What can hang from each mark
q311: q100 q379 q448
q837: q311 q627
q31: q311 q448 q627
q100: q311
q448: q31 q100
q614: q100
q627: q31 q448 q614 q837

Known rows, with every way that one mark hangs from another
q837{q311{q379 q448} q627{q31 q614}}: [ 21.9 -14.6 -20.6  41.6   5.7  10.9   1.0  19.5  24.6  29.1   3.6 -15.0
   2.6  -4.9 -25.4  26.1  20.0  -2.4  -0.8  -8.9]
q837{q311{q448{q31{q627} q100}}}: [ 27.7 -18.8  10.9  12.6  11.4 -19.3 -14.1   4.6  -2.9  37.3   5.8 -14.9
   0.9   0.6   8.0  -4.0  29.6  -4.6  13.8  -6.7]
q31{q448{q100}}: [ 19.7 -20.7   9.2   9.2   9.7   7.6   9.8   5.0  -7.9  31.8  15.9 -29.8
  26.8   7.8   2.4 -16.2  12.2   3.0   5.5   7.1]
q614{q100}: [ 23.1 -19.7  14.2   6.7  16.0   4.8  17.2   6.2  -1.6  31.2  12.3   2.0
  24.5   5.6  -3.0   4.6   9.5   6.4   1.9  13.2]
q837{q311 q627{q614}}: [ 23.5 -24.0  -0.3  14.8  25.3  15.4   4.5  10.1  28.8  24.4  12.2 -26.7
   6.5 -15.0 -33.1  -0.6  22.4  -2.2  -8.1  -7.9]
q837{q627{q31{q311{q379}} q448 q614{q100}}}: [ 39.4  -8.1 -13.9  29.1   5.2  34.1   7.1  28.0  23.3  31.2  29.5   4.8
  36.2  15.5 -39.0  15.3   3.5   4.1  11.1  -3.6]
q311{q379 q448{q31{q627{q614 q837}} q100}}: [ 30.3  -5.8 -21.4  30.3  -2.2 -11.4 -13.0  16.8   2.1  31.2  11.1  16.6
  10.8  29.1  11.8  14.2  36.1   2.2  15.3  -7.5]
q311{q100 q379 q448{q31{q627{q614 q837}}}}: [ 24.9   0.9 -19.4  37.3  -4.3 -11.3 -12.9  18.1   3.9  39.9  -2.5  15.1
  -3.8  28.3  -4.9  19.4  26.4   8.2   5.7 -11.5]
q311{q448}: [ 17.6 -25.5   0.0  10.5   7.6  -5.5  22.1   5.8   3.9  28.1   8.0  -8.1
   9.6   2.1   1.4  10.0  19.4   3.1   4.8   7.7]
q100{q311{q379 q448{q31{q627{q614 q837}}}}}: [ 21.0   0.8 -24.3   6.4  -5.4  -7.0  10.2   7.9  -0.5  24.4   6.7  11.0
 -13.0  26.3  11.3  11.4  29.5   2.6   7.0  -8.9]
q31{q311 q448{q100} q627{q614 q837}}: [ 25.4  -5.6   2.5  -0.6  15.2  18.7  30.1  22.5   4.8  36.2  16.0 -14.0
  38.6  33.7 -14.8 -16.8  23.0 -10.0  16.3  -7.1]
q100{q311}: [ 21.4 -16.3  -6.3 -12.3   3.9   4.0  24.5  -9.4  -4.2  12.1  14.5 -22.2
   0.1   4.7   0.2  -2.6   5.1   2.1  -3.8   1.9]
q31{q627{q448{q100} q837}}: [ 34.2  -6.4  -0.2 -13.8   7.3  16.4  -0.1  11.4   5.6  13.5  24.5  11.6
  31.7  21.2 -16.6 -11.7  31.6  -8.1   1.5 -10.2]
q627{q31 q448{q100}}: [ 47.5  -6.4 -14.4   3.8 -10.2  13.1  -7.3   4.0   1.9  16.5  34.6   2.0
  35.4   4.7 -13.6   0.4   6.0  -0.5   3.9  -3.0]
q311{q100 q379 q448{q31{q627}}}: [ 22.5 -10.0  -8.7  37.8  -2.5 -16.9 -15.3  11.2  -9.1  47.6  -5.5  -5.2
  -4.8  21.2   1.6  17.4  13.6  11.8   7.0  -6.6]
q311{q100 q448{q31}}: [ 25.7 -14.9   0.0  31.5  -2.2 -22.8  -9.4   2.9  -1.6  36.3   6.5  -5.7
  -6.1   9.6   0.1   1.7  11.4  10.4  10.1  -1.3]
q627{q31 q448{q100} q614 q837}: [ 51.8   8.0 -29.5   5.0 -12.7  20.3  -6.0  14.0  19.8   5.2  37.7  28.8
  37.3  14.0 -24.2   2.5  22.5  -4.4   1.2 -10.4]
q100{q311{q379 q448{q31}}}: [ 18.7 -16.0 -10.3  14.0  -6.8 -15.2   4.0  -3.8 -10.9  20.5   6.1 -12.0
 -18.6  14.8  19.1   9.2  13.2  11.1  10.1   3.2]
q614{q100{q311{q379 q448}}}: [ 11.4 -17.1  -6.4  17.7   1.7  -1.8  12.4   8.3 -12.8  17.3   2.0   1.5
  -0.6  17.3  13.4  21.7  12.0   9.9  10.1  12.6]
q627{q31{q311{q100 q379 q448}} q614 q837}: [ 32.6   2.8 -25.2  41.8 -14.0   5.1  15.9  20.0  13.7  16.9   2.4  11.7
  15.8  29.7 -28.3  26.9   7.2  -0.8   9.1  -4.9]
q614{q100{q311{q448{q31{q627{q837}}}}}}: [18.1 -0.1  6.0 -5.1  5.5 -9.1 17.8  8.6 -4.0 28.2 13.9 22.6  0.9 31.4
 14.6 -5.1 27.3 -2.9 16.7  0.6]

Rows
[ 25.0 -32.1   3.9  19.7   7.2  -7.2  16.8   7.4  -1.6  18.5  14.5 -20.9
  20.8  15.9  -0.1   3.3   9.2  -1.5  24.4   7.6] : q31{q311{q448{q100}}}
[ 34.2  -1.3 -12.4  12.9   1.8  23.6   1.0  26.0  11.2  24.7   5.1   4.8
  19.5  31.2 -39.9  12.4  17.0   3.9   3.4 -15.7] : q31{q311{q100 q379} q627{q448 q614 q837}}
[ 31.8 -14.7  -9.1  11.8  19.8  29.3   0.0  24.1  28.5  30.1  33.3   7.9
  27.0   1.7 -31.1   1.0  20.1   6.7   1.3  -2.4] : q837{q627{q448 q614{q100}}}
[27.8 -0.2 -0.9  8.4  9.8 -9.7 12.1 19.7  9.9 47.7 13.9 32.6 13.6 23.0
  5.0  5.1 37.3 -0.1 13.0 -1.4] : q311{q448{q31{q627{q614{q100} q837}}}}
[ 36.7 -25.7   6.2  28.5   9.0  11.2 -22.5  11.9  10.7  20.1  32.0 -18.0
  17.5  18.2 -18.8 -15.7  11.5   6.5  17.7  -4.2] : q837{q627{q448{q31{q311{q379}} q100}}}
[ 18.2 -27.6 -14.2  37.1   0.0  -6.4  -6.2   8.1  -8.3  14.1   4.9  -9.8
  11.5  13.1  12.3  22.5  19.4   7.5  10.3   7.6] : q311{q379 q448{q100}}
[ 22.7 -11.1 -27.0  56.7   0.9   8.0 -17.0  20.5  21.8  26.0  -4.5 -16.3
  -2.2  -1.2 -33.9  29.3  12.4   0.4  -2.0 -13.8] : q837{q311{q100 q379 q448} q627{q31 q614}}
[ 40.7  -6.6  -6.6  23.3 -13.9  16.4  -2.2  11.0  -1.4  23.6  12.6 -12.4
  21.5  15.2 -33.8  13.3 -11.5   8.4   5.8  -5.0] : q627{q31{q311{q100 q379}} q448}
[ 18.7  -8.3   5.8  12.0  17.2  23.0  33.2  30.4  -4.3  65.7  -0.3 -16.7
  34.1  26.0 -11.0  10.0  10.4   7.4  12.3   3.4] : q31{q311{q379} q448 q627{q614{q100}}}
[ 16.5 -23.8  13.6  38.9  14.7 -11.7 -20.7   8.7  15.1  29.1   4.6 -25.5
 -16.1  -2.7 -21.0  -8.6  20.2  -0.1   6.2  -9.5] : q837{q311{q100 q448{q31}} q627}
[35.2 -1.3  8.2 12.8 11.0  2.3 14.1 19.8  5.6 45.8 10.1 18.7 19.7 34.1
 -7.8  2.8 19.6  3.4 15.7 -3.0] : q448{q31{q311{q379} q627{q614{q100} q837}}}
[ 39.1  -9.6  -9.4   0.0   9.1  19.6   0.0  19.0  12.3  33.7  26.2  19.3
  27.5  -2.2 -18.6  12.5  20.0  13.4   0.8   2.4] : q627{q448 q614{q100}}
[ 20.9 -33.7  -0.8  34.7   2.0  -4.4   9.1  10.5  -7.7  15.9   4.2 -22.0
  16.3  20.6   2.6  16.2   9.0   4.6  22.8   9.4] : q31{q311{q379 q448{q100}}}
[ 32.6 -10.9 -24.6  32.7  -0.2 -12.7 -14.7  15.7  -3.5  43.6  11.6   4.2
  10.3  19.2  16.2  20.3  25.8   7.6  15.8  -5.9] : q311{q379 q448{q31{q627{q614}} q100}}
[ 43.5  -1.1  -3.4  20.3  -5.4   7.4 -16.4  16.8  14.2  19.3  17.7  15.1
   7.1  22.1 -28.9  -1.9  18.4  13.8   9.3 -10.7] : q627{q448{q31{q311{q100 q379}}} q614 q837}
[ 16.9 -30.8   1.2  32.9   5.9  -8.4 -17.3   6.6  -7.1  12.8  -7.4 -22.7
  -0.3  -1.7   3.5  17.5  23.9   3.2   7.6   3.4] : q837{q311{q379 q448{q100}}}
[ 17.2 -19.6  -3.5  29.8   4.0  -0.9  15.2  17.9  -7.3  38.7  -8.8 -21.2
  10.6  26.3 -15.7  21.6   3.4   3.3  12.1  -4.2] : q31{q311{q100 q379 q448} q627}
[ 35.7  13.8 -22.2  -0.5  -5.7  14.7  26.8   9.4  12.2  11.1  22.5  30.7
  20.8  21.5 -11.8   9.5  12.6  -5.6   0.8  -1.5] : q627{q31 q614{q100{q311}} q837}
[ 43.6  -0.8   8.2  14.1   3.7  10.3  -9.7  22.7  13.4  26.0  23.4  34.5
  17.9  25.5 -17.5   0.3  25.1  13.5  17.3   0.2] : q627{q448{q31{q311{q379}}} q614{q100} q837}
[ 27.3   4.3 -23.2  40.2 -10.3   1.6  -6.1  16.7  15.2  12.8  -7.3  10.8
  -0.1   9.0 -26.5  28.6  20.7  -0.7  -4.2 -11.7] : q627{q31 q614 q837{q311{q100 q379 q448}}}
[ 35.6   0.9  -1.6  22.2   3.0  -1.5   2.5  13.6   5.3  40.1   5.3   2.0
   9.3  31.7 -19.2   0.8  12.2   3.5   8.7 -12.9] : q448{q31{q311{q100 q379} q627{q614 q837}}}
[ 25.4  -7.3 -15.4  43.5   2.4  26.9  17.1  23.0  16.8  41.9  13.0 -32.3
  24.9  17.9 -37.5   4.6  -7.6   1.9   6.0  -7.1] : q837{q627{q31{q311{q100 q379} q448} q614}}
[ 13.6 -13.8  12.4  20.1   9.7  15.7  20.7  18.5 -13.5  54.6  -9.1 -42.7
  20.4  28.0 -20.0  -1.6  -2.3   5.6   6.5  -2.6] : q31{q311{q100 q379} q448 q627}
